(in the rows, 128 means zero)
[96, 133, 90, 148, 97, 132, 118, 156, 106, 66, 91, 102, 196, 136, 142, 157, 110, 139, 96, 179, 118, 114, 88, 119, 97, 121, 126, 165, 178, 123, 100, 123, 133, 128] => fut
[79, 148, 144, 158, 143, 152, 99, 173, 137, 142, 195, 164, 149, 112, 141, 107, 132, 67, 137, 130, 91, 142, 120, 132, 171, 154, 107, 101, 151, 88, 117, 122, 136, 139] => Viken
[94, 126, 137, 135, 136, 154, 110, 173, 124, 131, 147, 126, 157, 97, 136, 123, 127, 72, 118, 122, 104, 142, 108, 147, 151, 170, 107, 124, 131, 89, 123, 115, 139, 130] => gavug
[93, 149, 129, 170, 146, 155, 111, 145, 137, 148, 232, 166, 130, 172, 150, 149, 96, 92, 168, 175, 115, 95, 134, 115, 160, 114, 76, 84, 152, 102, 113, 173, 117, 131] => vimol
[118, 148, 97, 117, 118, 127, 123, 127, 88, 81, 86, 101, 150, 130, 144, 140, 131, 159, 109, 154, 140, 145, 116, 137, 90, 132, 154, 154, 164, 143, 123, 96, 151, 118] => zaped
[60, 160, 175, 167, 180, 136, 107, 142, 205, 200, 205, 168, 95, 127, 129, 172, 110, 96, 222, 107, 111, 138, 136, 106, 143, 129, 72, 98, 121, 98, 141, 178, 130, 151] => bam
[83, 147, 144, 145, 118, 130, 121, 191, 217, 166, 120, 117, 144, 111, 101, 166, 144, 154, 139, 96, 136, 157, 114, 134, 122, 129, 101, 137, 97, 115, 141, 189, 123, 115] => zaped
[114, 139, 101, 145, 57, 149, 141, 173, 96, 54, 112, 105, 232, 188, 127, 116, 104, 143, 100, 210, 132, 92, 97, 109, 114, 103, 139, 146, 187, 134, 98, 155, 103, 108] => toza
[158, 144, 79, 109, 96, 136, 131, 114, 65, 65, 66, 86, 165, 133, 141, 149, 112, 156, 100, 173, 121, 130, 110, 130, 102, 129, 170, 131, 175, 139, 118, 86, 175, 110] => kesas
[112, 154, 145, 134, 150, 149, 121, 135, 119, 155, 148, 139, 113, 91, 128, 118, 131, 71, 158, 85, 96, 171, 133, 136, 159, 176, 137, 99, 136, 98, 137, 105, 144, 143] => ranet
[108, 152, 130, 162, 153, 130, 93, 149, 122, 157, 143, 92, 107, 80, 160, 154, 123, 81, 130, 150, 121, 127, 117, 158, 140, 126, 117, 117, 122, 119, 102, 131, 145, 137] => kolot
[107, 162, 122, 136, 146, 143, 93, 162, 100, 102, 114, 65, 115, 109, 155, 130, 114, 18, 144, 151, 138, 162, 145, 133, 90, 133, 112, 147, 161, 133, 81, 108, 131, 150] => vimol
[86, 150, 149, 153, 148, 138, 111, 153, 143, 178, 190, 153, 133, 96, 136, 80, 129, 87, 149, 108, 99, 158, 141, 123, 124, 135, 104, 88, 156, 84, 131, 108, 123, 120] => vimol
[64, 137, 173, 140, 149, 136, 141, 165, 232, 188, 177, 164, 156, 113, 83, 125, 159, 125, 176, 104, 126, 173, 131, 137, 112, 129, 91, 120, 104, 110, 166, 185, 96, 120] => kesas
[110, 146, 131, 133, 118, 136, 147, 175, 173, 155, 145, 121, 148, 124, 113, 118, 164, 112, 124, 140, 131, 157, 138, 144, 120, 148, 85, 122, 104, 123, 134, 163, 98, 141] => toza
[97, 93, 119, 135, 92, 141, 145, 215, 126, 68, 72, 74, 225, 164, 114, 101, 117, 96, 61, 169, 145, 111, 107, 101, 146, 146, 111, 176, 123, 148, 106, 192, 76, 126] => bam
[33, 153, 169, 158, 154, 128, 89, 188, 236, 195, 210, 183, 115, 103, 106, 156, 151, 125, 196, 77, 125, 152, 128, 131, 132, 131, 68, 97, 117, 94, 151, 178, 105, 131] => zaped
[93, 174, 162, 123, 152, 118, 130, 165, 227, 201, 138, 124, 91, 78, 92, 171, 173, 130, 168, 67, 136, 199, 146, 150, 69, 146, 95, 118, 78, 110, 162, 132, 133, 108] => zaped
[75, 213, 152, 143, 176, 87, 155, 71, 179, 174, 186, 171, 92, 126, 102, 202, 158, 166, 242, 68, 129, 161, 140, 130, 86, 152, 134, 38, 143, 126, 189, 122, 183, 111] => kolot
[134, 144, 119, 127, 117, 136, 100, 163, 49, 73, 101, 66, 125, 145, 203, 119, 94, 31, 118, 227, 139, 88, 125, 143, 136, 91, 131, 161, 158, 147, 53, 98, 118, 152] => kul
[128, 127, 105, 175, 120, 152, 97, 158, 57, 107, 119, 75, 149, 134, 189, 96, 93, 71, 83, 186, 116, 117, 121, 131, 149, 103, 121, 136, 134, 132, 76, 134, 136, 144] => kolot
[155, 127, 123, 120, 110, 151, 127, 145, 72, 111, 108, 103, 130, 78, 142, 107, 132, 69, 82, 156, 100, 134, 121, 165, 149, 154, 151, 154, 137, 105, 105, 67, 110, 126] => ranet
[90, 182, 143, 122, 165, 139, 126, 114, 137, 180, 185, 175, 121, 75, 129, 140, 145, 104, 189, 112, 103, 145, 131, 137, 178, 167, 124, 89, 120, 97, 144, 110, 122, 142] => ranet
[52, 132, 151, 134, 139, 162, 97, 211, 138, 138, 187, 159, 186, 130, 116, 126, 116, 95, 144, 164, 109, 132, 93, 154, 185, 142, 113, 136, 151, 100, 106, 145, 100, 113] => zaped
[98, 112, 111, 129, 120, 153, 101, 202, 104, 121, 140, 122, 166, 99, 147, 85, 109, 61, 97, 162, 106, 123, 114, 136, 170, 145, 102, 134, 155, 111, 94, 113, 103, 127] => vimol
[107, 191, 112, 117, 147, 109, 141, 119, 189, 137, 84, 108, 124, 90, 96, 165, 178, 147, 164, 70, 151, 198, 150, 150, 75, 166, 115, 147, 70, 134, 169, 147, 152, 156] => Viken
[115, 139, 81, 112, 145, 143, 95, 139, 80, 76, 79, 103, 152, 86, 144, 122, 145, 84, 72, 113, 117, 185, 118, 154, 95, 188, 118, 172, 136, 116, 115, 79, 162, 161] => Viken
[115, 134, 117, 161, 128, 175, 98, 171, 67, 112, 150, 114, 186, 129, 181, 108, 82, 82, 115, 230, 106, 78, 115, 127, 202, 92, 114, 135, 134, 126, 81, 166, 107, 135] => kesas
[91, 161, 95, 134, 91, 133, 149, 144, 108, 71, 137, 116, 165, 148, 143, 98, 124, 102, 106, 172, 146, 138, 119, 107, 92, 143, 128, 156, 193, 123, 122, 111, 133, 118] => vimol
[104, 117, 127, 174, 149, 160, 77, 185, 123, 129, 117, 84, 154, 107, 143, 148, 100, 67, 125, 155, 105, 133, 118, 125, 115, 116, 99, 133, 128, 116, 86, 157, 114, 154] => fut
[106, 181, 132, 183, 164, 131, 118, 107, 133, 146, 189, 150, 116, 143, 180, 142, 150, 97, 170, 136, 128, 141, 167, 135, 129, 135, 92, 94, 109, 114, 130, 154, 164, 155] => Viken
[141, 167, 76, 124, 111, 122, 131, 102, 65, 59, 58, 83, 142, 124, 144, 142, 123, 137, 115, 122, 132, 148, 133, 153, 80, 134, 166, 140, 166, 137, 123, 83, 170, 121] => vimol
[94, 185, 130, 123, 134, 130, 148, 161, 161, 135, 137, 127, 143, 105, 105, 125, 172, 123, 127, 130, 140, 155, 141, 142, 123, 153, 118, 136, 94, 135, 140, 134, 112, 122] => fut
[67, 167, 162, 173, 134, 111, 153, 123, 142, 133, 193, 153, 126, 158, 121, 108, 119, 117, 174, 133, 121, 121, 123, 106, 105, 119, 144, 81, 188, 112, 159, 137, 146, 114] => lan
[141, 183, 127, 98, 160, 127, 136, 91, 109, 175, 151, 138, 68, 57, 138, 118, 169, 94, 133, 95, 121, 168, 150, 149, 135, 186, 130, 107, 110, 103, 147, 61, 146, 141] => ranet
[95, 165, 142, 177, 163, 141, 98, 133, 132, 152, 177, 126, 108, 110, 151, 143, 125, 88, 167, 145, 111, 133, 145, 148, 125, 123, 114, 88, 117, 105, 130, 146, 146, 148] => lan
[106, 141, 116, 152, 107, 115, 127, 158, 119, 70, 88, 97, 175, 173, 140, 154, 112, 119, 133, 150, 132, 125, 117, 122, 80, 113, 135, 129, 181, 154, 108, 131, 152, 117] => Viken
[144, 187, 116, 144, 135, 136, 78, 132, 90, 89, 126, 96, 115, 110, 172, 182, 113, 92, 121, 180, 118, 94, 142, 137, 144, 114, 112, 143, 125, 131, 74, 111, 147, 139] => Viken
[61, 148, 144, 154, 146, 124, 110, 136, 199, 136, 134, 153, 150, 126, 93, 213, 108, 160, 213, 90, 105, 160, 99, 147, 73, 129, 121, 119, 164, 120, 157, 148, 165, 114] => kolot
[73, 125, 135, 132, 137, 151, 103, 171, 135, 148, 201, 167, 154, 102, 123, 121, 120, 81, 139, 153, 94, 131, 100, 115, 195, 154, 97, 99, 145, 84, 119, 129, 105, 140] => kesas
[70, 95, 140, 159, 133, 171, 109, 195, 126, 127, 175, 152, 193, 128, 128, 76, 124, 65, 88, 142, 93, 148, 106, 125, 152, 165, 108, 114, 144, 85, 119, 143, 123, 129] => lan
[88, 165, 156, 177, 172, 125, 94, 145, 158, 162, 146, 102, 93, 92, 138, 152, 135, 79, 163, 111, 114, 167, 144, 128, 77, 121, 101, 112, 136, 115, 116, 132, 132, 156] => fut
[89, 158, 169, 162, 147, 117, 145, 127, 173, 169, 181, 161, 141, 137, 115, 157, 126, 139, 210, 105, 89, 149, 124, 138, 121, 131, 134, 65, 169, 105, 162, 128, 172, 95] => kolot
[156, 126, 69, 118, 115, 134, 119, 107, 44, 68, 56, 63, 143, 128, 196, 129, 108, 85, 81, 176, 151, 106, 117, 95, 113, 123, 139, 155, 114, 134, 89, 118, 140, 165] => kul
[127, 181, 119, 120, 121, 97, 157, 101, 94, 88, 93, 98, 118, 146, 156, 147, 111, 129, 169, 150, 135, 127, 123, 152, 90, 127, 168, 137, 166, 134, 147, 94, 181, 122] => kul
[122, 191, 81, 112, 97, 147, 125, 162, 126, 93, 83, 102, 160, 112, 124, 149, 151, 150, 96, 152, 147, 117, 124, 141, 152, 134, 125, 165, 86, 141, 108, 145, 124, 134] => fut
[87, 172, 148, 117, 153, 130, 119, 164, 216, 169, 145, 144, 114, 88, 102, 155, 165, 120, 157, 92, 142, 147, 149, 137, 102, 151, 84, 116, 80, 130, 156, 160, 137, 121] => lan
[86, 150, 136, 140, 131, 116, 129, 163, 219, 169, 149, 142, 111, 80, 108, 145, 176, 114, 152, 84, 148, 169, 142, 134, 83, 172, 71, 124, 94, 115, 165, 164, 119, 144] => toza
[103, 129, 107, 120, 94, 132, 138, 186, 122, 99, 118, 109, 180, 138, 127, 95, 142, 103, 67, 169, 141, 101, 121, 115, 143, 126, 99, 140, 108, 131, 107, 151, 87, 127] => lan
[93, 181, 148, 145, 132, 121, 143, 133, 105, 116, 148, 116, 141, 134, 131, 129, 119, 127, 164, 156, 114, 130, 126, 152, 109, 113, 159, 93, 160, 136, 138, 89, 130, 105] => gavug
[105, 133, 142, 181, 117, 134, 157, 139, 104, 119, 157, 131, 158, 157, 145, 116, 111, 105, 149, 174, 105, 118, 111, 128, 121, 118, 143, 98, 191, 118, 130, 141, 130, 123] => toza
[116, 164, 123, 119, 129, 129, 137, 160, 195, 154, 108, 118, 150, 95, 101, 142, 173, 156, 132, 103, 138, 158, 147, 138, 91, 147, 105, 131, 84, 131, 154, 147, 130, 115] => fut
[130, 190, 124, 150, 122, 130, 112, 124, 106, 128, 145, 106, 119, 151, 173, 154, 104, 100, 159, 157, 132, 121, 154, 137, 112, 109, 97, 136, 128, 122, 102, 129, 144, 132] => ranet
[100, 149, 141, 148, 139, 111, 116, 109, 125, 104, 125, 125, 123, 109, 124, 177, 125, 169, 167, 142, 126, 122, 114, 132, 114, 119, 170, 123, 170, 135, 138, 119, 133, 118] => zaped
[113, 205, 129, 114, 155, 123, 137, 132, 173, 168, 110, 116, 100, 88, 106, 136, 192, 121, 151, 81, 146, 189, 152, 159, 71, 153, 117, 110, 101, 132, 150, 115, 151, 143] => Viken
[85, 124, 106, 137, 111, 178, 114, 183, 118, 90, 150, 144, 189, 141, 130, 112, 122, 85, 109, 167, 104, 133, 107, 139, 153, 151, 118, 130, 143, 105, 118, 139, 132, 134] => lan
[67, 183, 188, 160, 149, 129, 127, 157, 213, 213, 196, 168, 116, 114, 102, 155, 146, 155, 195, 99, 125, 135, 128, 140, 126, 131, 100, 71, 105, 105, 151, 158, 124, 114] => gavug
[76, 192, 168, 144, 168, 110, 139, 108, 162, 169, 167, 149, 107, 131, 104, 149, 124, 156, 201, 101, 115, 154, 128, 128, 105, 142, 146, 91, 170, 114, 167, 119, 160, 115] => bam
[177, 197, 93, 67, 98, 122, 154, 127, 107, 113, 40, 73, 107, 117, 118, 166, 161, 149, 120, 149, 165, 133, 146, 184, 105, 130, 141, 165, 88, 171, 107, 94, 121, 128] => ranet
[103, 107, 83, 125, 82, 120, 140, 167, 86, 54, 42, 73, 225, 158, 141, 113, 106, 153, 69, 186, 135, 124, 80, 134, 109, 107, 148, 174, 188, 158, 102, 139, 130, 120] => kesas
[79, 171, 149, 164, 125, 126, 136, 156, 142, 126, 162, 144, 148, 153, 117, 132, 124, 132, 163, 132, 118, 132, 117, 108, 125, 138, 150, 86, 181, 127, 133, 127, 153, 105] => fut
[109, 121, 94, 124, 116, 178, 113, 161, 91, 93, 122, 128, 206, 126, 149, 112, 119, 118, 87, 157, 96, 134, 109, 117, 166, 151, 116, 119, 123, 113, 112, 122, 123, 138] => gavug
[90, 151, 139, 148, 146, 100, 143, 98, 166, 140, 158, 151, 128, 108, 129, 138, 145, 147, 158, 87, 122, 148, 133, 111, 95, 135, 124, 95, 158, 111, 181, 139, 161, 114] => kesas
[133, 147, 119, 130, 112, 157, 109, 159, 64, 111, 162, 125, 121, 89, 165, 72, 120, 52, 84, 191, 102, 113, 125, 152, 173, 132, 124, 158, 151, 105, 93, 80, 106, 137] => toza
[92, 133, 131, 134, 137, 137, 102, 156, 122, 126, 148, 141, 154, 79, 131, 111, 147, 97, 119, 142, 108, 132, 120, 113, 156, 148, 127, 126, 135, 109, 106, 98, 101, 138] => fut
[64, 152, 133, 139, 133, 149, 135, 209, 199, 165, 152, 156, 199, 151, 102, 130, 141, 129, 131, 131, 128, 132, 112, 125, 125, 133, 53, 124, 104, 123, 131, 207, 101, 130] => Viken
[92, 158, 148, 190, 167, 155, 109, 128, 141, 177, 207, 146, 92, 124, 163, 144, 105, 91, 201, 138, 102, 158, 147, 111, 119, 113, 102, 87, 125, 94, 146, 147, 145, 145] => zaped
[112, 146, 90, 104, 143, 113, 108, 99, 114, 129, 126, 148, 93, 54, 155, 121, 174, 115, 90, 71, 140, 155, 132, 125, 140, 181, 111, 119, 108, 105, 145, 92, 162, 149] => kesas
[126, 162, 77, 149, 102, 117, 148, 99, 79, 82, 123, 111, 149, 132, 164, 130, 122, 148, 104, 163, 139, 113, 122, 100, 117, 143, 156, 103, 169, 125, 129, 107, 161, 115] => vimol
[79, 180, 192, 173, 188, 104, 126, 96, 190, 217, 242, 180, 63, 134, 118, 145, 115, 145, 239, 100, 117, 117, 151, 126, 145, 124, 110, 73, 142, 93, 180, 162, 143, 130] => bam
[123, 131, 96, 148, 97, 134, 148, 132, 63, 51, 102, 94, 212, 186, 141, 133, 98, 135, 113, 193, 106, 112, 109, 114, 138, 106, 155, 118, 167, 148, 107, 132, 127, 116] => kolot
[94, 188, 98, 116, 122, 123, 135, 127, 154, 133, 111, 130, 137, 119, 135, 156, 155, 165, 135, 132, 152, 161, 132, 156, 113, 144, 109, 154, 96, 148, 131, 138, 122, 147] => ranet
[90, 195, 164, 163, 159, 122, 110, 126, 156, 187, 178, 129, 76, 120, 154, 156, 124, 87, 206, 129, 131, 147, 145, 151, 108, 111, 110, 107, 145, 122, 115, 129, 137, 144] => ranet
[123, 183, 148, 147, 176, 141, 107, 96, 104, 161, 173, 133, 94, 105, 164, 147, 127, 91, 178, 163, 102, 128, 153, 147, 143, 114, 125, 97, 121, 107, 111, 107, 157, 146] => lan
[57, 178, 139, 146, 143, 118, 132, 138, 142, 102, 160, 142, 168, 148, 116, 161, 121, 144, 182, 171, 122, 128, 114, 143, 112, 142, 134, 117, 174, 132, 145, 141, 149, 124] => lan
[81, 172, 126, 130, 97, 137, 141, 195, 156, 151, 146, 123, 175, 117, 118, 99, 147, 115, 137, 166, 141, 119, 112, 148, 149, 118, 114, 129, 118, 129, 122, 148, 101, 111] => kolot
